[140 144 144 128 125 151 135]: 140
[138 115 149 123 100 137]: 138
[142 116 104 124 130 147 119]: 142
[136 103 122 130 122]: 136
[132 139 151 132 136 117]: 132
[136 132 134 135 151 129]: 136
---
[[129 129 128 128 127 128 128 128 129 129 127]
 [127 128 128 128 129 127 128 128 126 128 127]
 [116 132 125 127 113 137 155 123 107 144 102]
 [128 127 128 128 128 128 127 128 128 128 129]
 [131 156 101 130 136 133 132 106 119 115 129]
 [110 132 127 154 139 153 130 134 133 131 123]] => 127

[[116 118 123 133 130 131 124 132 135 116 139 131 123]
 [110 132 120 115 140 124 137 134 133 116 120 131 132]
 [119 128 113 124 140 134 134 124 113 144 112 127 125]
 [104 123 108 122 145 133 135 130 122 128 118 131 123]
 [120 114 115 140 132 140 123 124 118 138 132 128 116]
 [117 125 117 126 137 132 131 128 122 132 122 129 124]
 [109 128 112 119 144 130 137 130 123 128 115 130 127]
 [107 128 116 118 142 127 136 134 131 117 121 132 129]
 [112 120 119 128 135 130 128 133 133 116 133 131 124]] => 123

[[134 118 132 143 125 126 136 133 151 125 123]
 [137 120 123 135 127 121 129 132 131 135 125]
 [108 129 129 115 138 130 114 113 116 122 126]
 [129 118 109 121 134 123 120 122 107 152 131]
 [120 134 126 112 132 133 115 120 113 123 135]
 [143 125 124 127 120 143 141 133 137 130 127]
 [132 128 121 119 127 131 126 126 120 131 133]
 [141 127 117 125 124 130 128 131 118 138 137]
 [135 129 142 140 120 131 136 135 155 109 125]
 [135 127 129 130 123 133 132 130 137 122 132]
 [131 114 105 119 131 133 128 122 112 157 125]] => 123

[[138 153 148 136 143 126 126 149 112 116 149 138 141 126 148]
 [144 128 146 143 120 118 120 141 117 141 144 144 118 120 143]
 [128 135 135 128 133 126 134 135 124 128 135 128 132 134 133]
 [126 144 131 126 144 135 136 134 126 117 132 127 144 135 132]
 [120 150 145 119 144 117 142 145 113 115 146 120 142 142 141]
 [128 124 118 129 130 140 134 119 139 133 119 128 131 134 119]
 [146 137 133 145 133 140 118 134 128 128 132 147 133 118 136]] => 148

[[135 133 137 126 124 124 119 137 137 121 134]
 [110 134 134 140 132 120 147 134 127 132 111]
 [131 114 122 139 120 119 122 112 106 147 130]
 [134 109 134 139 141 122 131 134 108 144 112]
 [110 134 106 115 123 143 130 109 135 119 136]
 [116 133 126 116 143 145 145 131 136 119 122]] => 134
---
[[146 128 111 124]
 [134 151 141 128]
 [156 137 136 137]]
136

[[149 133 120 122 149]
 [126 138 108 131 126]
 [103 124 134 133 103]]
134

[[126 118 135 137]
 [127 122 128 139]
 [123 110 152 127]]
152

[[116 147 132 130]
 [157 132 141 123]
 [127 139 140 116]]
140

[[137 155 123 152]
 [134 130 117 136]
 [126 127 141 120]]
141

[[128 130 143 151 108 116 112]
 [139 135 125 108 124 122 119]
 [116 120 134 154 130 133 136]]
134

[[126 120 117 138 114 141 124]
 [129 112 121 118 126 108 136]
 [129 126 134 115 151 103 144]]
134

[[139 119 150 117 139 118]
 [118 126 108 125 118 125]
 [111 145 104 146 111 132]]
104

[[131 111 103 139 151]
 [138 130 130 100 119]
 [120 126 127 152 135]]
127
---
array([125, 105, 126, 104]) ==> 126

array([[116, 114, 137, 108, 116, 130],
       [147, 114, 103, 109, 130, 112]]) ==> 103

array([142, 142, 106, 143, 124, 123, 130]) ==> 106

array([155, 157, 117, 108]) ==> 117

array([131, 146, 124, 103, 131, 147, 110]) ==> 124

array([131, 154, 106, 103]) ==> 106
---
[[128 132 130 129 128 111 129]
 [128 127 129 129 127 145 126]
 [128 132 106 129 114 132 116]] yields 127

[[111 144 113 143 133 145]
 [144 129 126 103 117 109]
 [114 130 128 125 107 135]] yields 129

[[112 116 136 139 124 140 142]
 [111 129 119 121 125 130 150]
 [134 154 124 106 148 102 133]] yields 129

[[122 125 120 127 128]
 [122 125 117 151 135]
 [122 125 115 139 142]] yields 125

[[137 155 136 117 100 106]
 [116 141 135 124 136 123]
 [121 141 138 123 104 105]] yields 141

[[142 115 140 112 122 112]
 [113 129 129 151 140 147]
 [136 127 128 131 143 125]] yields 129

[[129 136 130 130 105 121]
 [154 139 150 134 128 127]
 [138 128 142 146 113 109]] yields 139

[[147 136 103 130 108]
 [144 136 103 127 104]
 [142 136 103 130 104]] yields 136

[[104 154 128 121 127 127]
 [143 113 143 133 145 145]
 [115 139 117 129 112 110]] yields 113
---
[[131 103 152  99]
 [113 101 132 127]] gives 103

[138 141 103 127 119] gives 141

[132 104 128 136 141 157 129] gives 104

[[128 121 113 141 145 147]
 [140 143 134 122 152 141]] gives 121

[[ 98 127 151 125]
 [107 149 155 138]] gives 127

[111 117 122 110 106 129 131] gives 117

[140 128 100 106 105] gives 128
---
Input:
[[138, 118, 109, 123],
 [142, 110, 136, 136],
 [127, 122, 103, 111]]
Output: 123

Input:
[[102, 115, 148, 115, 114, 143, 113],
 [120, 131, 138, 131, 132, 122, 133],
 [118, 129, 144, 128, 128, 114, 129]]
Output: 113

Input:
[[135, 113, 118, 106, 127, 129, 126],
 [136, 131, 122, 129, 127, 132, 128],
 [123, 99, 115, 131, 118, 131, 122]]
Output: 126

Input:
[[137, 121, 114, 124, 123, 125],
 [99, 142, 154, 117, 120, 106],
 [126, 120, 103, 116, 120, 109]]
Output: 125

Input:
[[117, 130, 118, 129],
 [111, 131, 128, 104],
 [129, 124, 138, 114]]
Output: 129

Input:
[[106, 123, 131, 117],
 [139, 100, 138, 136],
 [104, 104, 137, 128]]
Output: 117

Input:
[[118, 141, 136, 129, 120],
 [139, 120, 115, 128, 142],
 [111, 121, 156, 149, 145]]
Output: 120

Input:
[[125, 119, 125, 131],
 [129, 131, 137, 119],
 [115, 117, 116, 106]]
Output: 131
---
[106 124 122 111 139 127] value 106, 127

[127  98 115 131 126 127 112] value 127, 112

[[123 144 138 125 149]
 [151 110 106 144 149]] value 123, 149

[[125 131 133 140 132 124 137]
 [116 143 133 118 109 100 122]] value 125, 122

[[127 128 126 134 131]
 [136 125 126 140 142]
 [150 117 141 153 142]] value 127, 142

[[127 135 107 139 126 143 139]
 [121 125 114 142 139 112 103]
 [123 128 114 130 133 111 112]] value 127, 112

[134 157 129 103] value 134, 103
